Below is a small trained network, with its code and all its weights. Each question gives an input and a class and asks what happens when units are switched off, that is, made to give their printed mean instead of their output.

import numpy as np


def w(rows, s, z=0):
    codes = np.array(rows[::2]) - 128.0
    scale = np.full(codes.shape[1], s)
    scale[-1] = z or s
    return codes * scale


def norm(h):
    return h / np.sqrt((h * h).mean(-1, keepdims=True) + 1e-5)


def f(y):
    return y / 2 * (1 + np.tanh(0.7978845608 * (y + 0.044715 * y**3)))


def log_softmax(a):
    a = a - a.max(-1, keepdims=True)
    return a - np.log(np.exp(a).sum(-1, keepdims=True))


def net(x, mask):
    res = np.array(x, float).reshape(1, 7) / 4 @ E
    u = 0
    for l in range(3):
        y = f(norm(res) @ A[l][:, :-1].T + A[l][:, -1])
        res = res + np.where(mask[u : u + 5], y, B[l][:, -1]) @ B[l][:, :-1]
        u += 5
    return log_softmax(norm(res)[-1] @ U[:, :-1].T + U[:, -1])


A, B = {}, {}
E = w([
[58,60,215,120,201,158,159,39,151,97],'x0',
[28,199,53,254,87,114,138,56,172,133],'x1',
[134,39,155,174,77,191,233,183,55,169],'x2',
[169,170,78,194,107,156,149,51,173,11],'x3',
[145,126,117,143,159,206,192,67,50,180],'x4',
[52,196,201,73,194,100,204,161,130,145],'x5',
[182,166,189,183,120,86,101,116,152,113],'x6',
],0.006)
A[0] = w([
[154,142,214,109,147,127,252,205,49,152,139],'0.n0',
[132,53,158,173,111,185,139,111,106,130,3],'0.n1',
[38,108,98,99,148,168,213,98,83,228,164],'0.n2',
[113,129,125,89,124,147,173,120,86,146,83],'0.n3',
[79,149,146,166,159,152,163,79,125,180,70],'0.n4',
],0.011,0.0029)
B[0] = w([
[105,122,212,93,224,180,205,244,88,188,255],'0.n0',
[102,88,94,121,188,2,76,170,82,155,164],'0.n1',
[59,91,198,165,62,246,40,188,51,119,245],'0.n2',
[79,107,141,105,197,123,58,158,92,90,157],'0.n3',
[115,156,87,101,133,130,242,89,134,105,186],'0.n4',
],0.0074,0.0092)
A[1] = w([
[150,120,173,127,211,121,131,72,142,214,19],'1.n0',
[123,228,139,105,117,186,160,115,134,113,36],'1.n1',
[76,247,92,158,244,109,157,85,165,99,87],'1.n2',
[176,100,110,105,177,175,184,133,121,172,98],'1.n3',
[99,229,106,41,164,73,67,196,165,158,6],'1.n4',
],0.011,0.0019)
B[1] = w([
[235,185,77,68,84,76,136,71,162,181,161],'1.n0',
[172,130,129,165,165,39,154,80,123,104,177],'1.n1',
[128,157,124,10,101,63,176,94,158,104,254],'1.n2',
[141,42,171,87,109,164,116,89,103,120,191],'1.n3',
[145,2,120,120,59,43,76,186,137,122,245],'1.n4',
],0.0087,0.0064)
A[2] = w([
[161,49,150,72,154,80,54,82,142,166,155],'2.n0',
[252,129,156,49,199,234,147,213,90,94,253],'2.n1',
[55,213,140,146,153,124,208,14,176,87,120],'2.n2',
[54,38,138,94,186,162,167,60,65,210,42],'2.n3',
[129,134,232,109,145,106,239,230,86,237,99],'2.n4',
],0.012,0.00052)
B[2] = w([
[167,148,190,67,152,109,152,167,139,166,188],'2.n0',
[54,141,132,101,255,169,197,112,80,126,217],'2.n1',
[123,191,61,145,172,142,208,29,103,161,185],'2.n2',
[180,125,191,126,227,172,115,204,137,147,210],'2.n3',
[96,73,172,147,235,197,133,125,78,104,248],'2.n4',
],0.011,0.017)
U = w([
[201,94,121,26,124,45,94,188,152,119,118],'0',
[130,109,81,242,24,155,54,169,125,147,3],'1',
[103,85,166,115,255,215,138,186,51,153,182],'2',
[147,197,33,125,140,111,193,41,121,128,166],'3',
],0.0098,0.0027)

Each question gives the input, the list of numbers given to net, and the class t.
The units are the neurons (one row each of A and B). Each row of codes is followed by its name. A weight is (code - 128) times the scale printed after its matrix; where a second scale follows, it is the last column's (A, B and U).
mask holds one flag per neuron, layer by layer. A switched-off neuron (its flag False) gives its mean, the last column of its row in B, instead of its output. The means were averaged over made-up inputs and are rounded, as every weight is.
A unit's drop is (log p(t) with every unit on - log p(t) with that unit switched off) / (log p(t) with every unit on - log p(t) with every unit switched off).
The circuit of an input: a set's keep is (log p(t) with only the set's units on - log p(t) with every unit switched off) / (log p(t) with every unit on - log p(t) with every unit switched off). Starting from the 12 units with the biggest drops (on a tie, the unit counted first), units are removed one at a time, each time the one whose removal leaves the highest keep (on an exact tie, the one counted first), for as long as the keep stays at least 0.8.
units of the circuit, in order: the units of the circuit, biggest drop first
most important unit: the unit with the biggest drop
k most important neurons: the k neurons with the biggest drops, biggest first
top k neurons in layer l: the k neurons of layer l with the biggest drops, biggest first
drop when u is switched off: that unit's drop, to one decimal
input [-2,6,7,7,7,-8,-7], class 1: units of the circuit, in order	(0.n0 2.n1 2.n4)
input [-2,5,-2,6,6,6,-6], class 3: most important unit	0.n0
input [1,-2,-3,-2,-3,-8,8], class 0: 3 most important neurons	(0.n0 2.n4 2.n1)
input [0,4,4,3,5,-5,1], class 1: 3 most important neurons	(0.n0 2.n1 2.n4)
input [-1,-2,1,4,-8,-2,8], class 1: 3 most important neurons	(0.n0 2.n1 1.n2)
input [-7,8,-2,0,0,-2,-1], class 3: 2 most important neurons	(0.n2 0.n0)
input [0,7,6,6,0,7,1], class 3: 2 most important neurons	(2.n2 0.n4)
input [5,0,-2,-4,-8,8,3], class 0: 2 most important neurons	(0.n2 1.n4)
input [-4,7,-8,-5,-1,8,-7], class 0: 2 most important neurons	(1.n4 0.n0)
input [-5,-4,-3,-7,-1,-3,5], class 0: 2 most important neurons	(1.n4 0.n2)
input [6,-2,-5,0,1,7,6], class 0: top 2 neurons in layer 1	(1.n4 1.n0)
input [1,-3,-7,5,2,1,-2], class 3: top 2 neurons in layer 2	(2.n3 2.n2)
input [0,2,-6,4,-7,2,-7], class 0: drop when 1.n4 is switched off	0.4
input [2,7,4,7,2,-5,0], class 3: drop when 0.n1 is switched off	0.0
input [-5,8,7,-7,-3,-5,8], class 1: drop when 0.n0 is switched off	0.7
input [4,3,-6,-7,-2,-6,0], class 0: drop when 0.n2 is switched off	0.1
input [-4,3,-8,8,-5,-5,1], class 3: top neuron in layer 2	(2.n3)
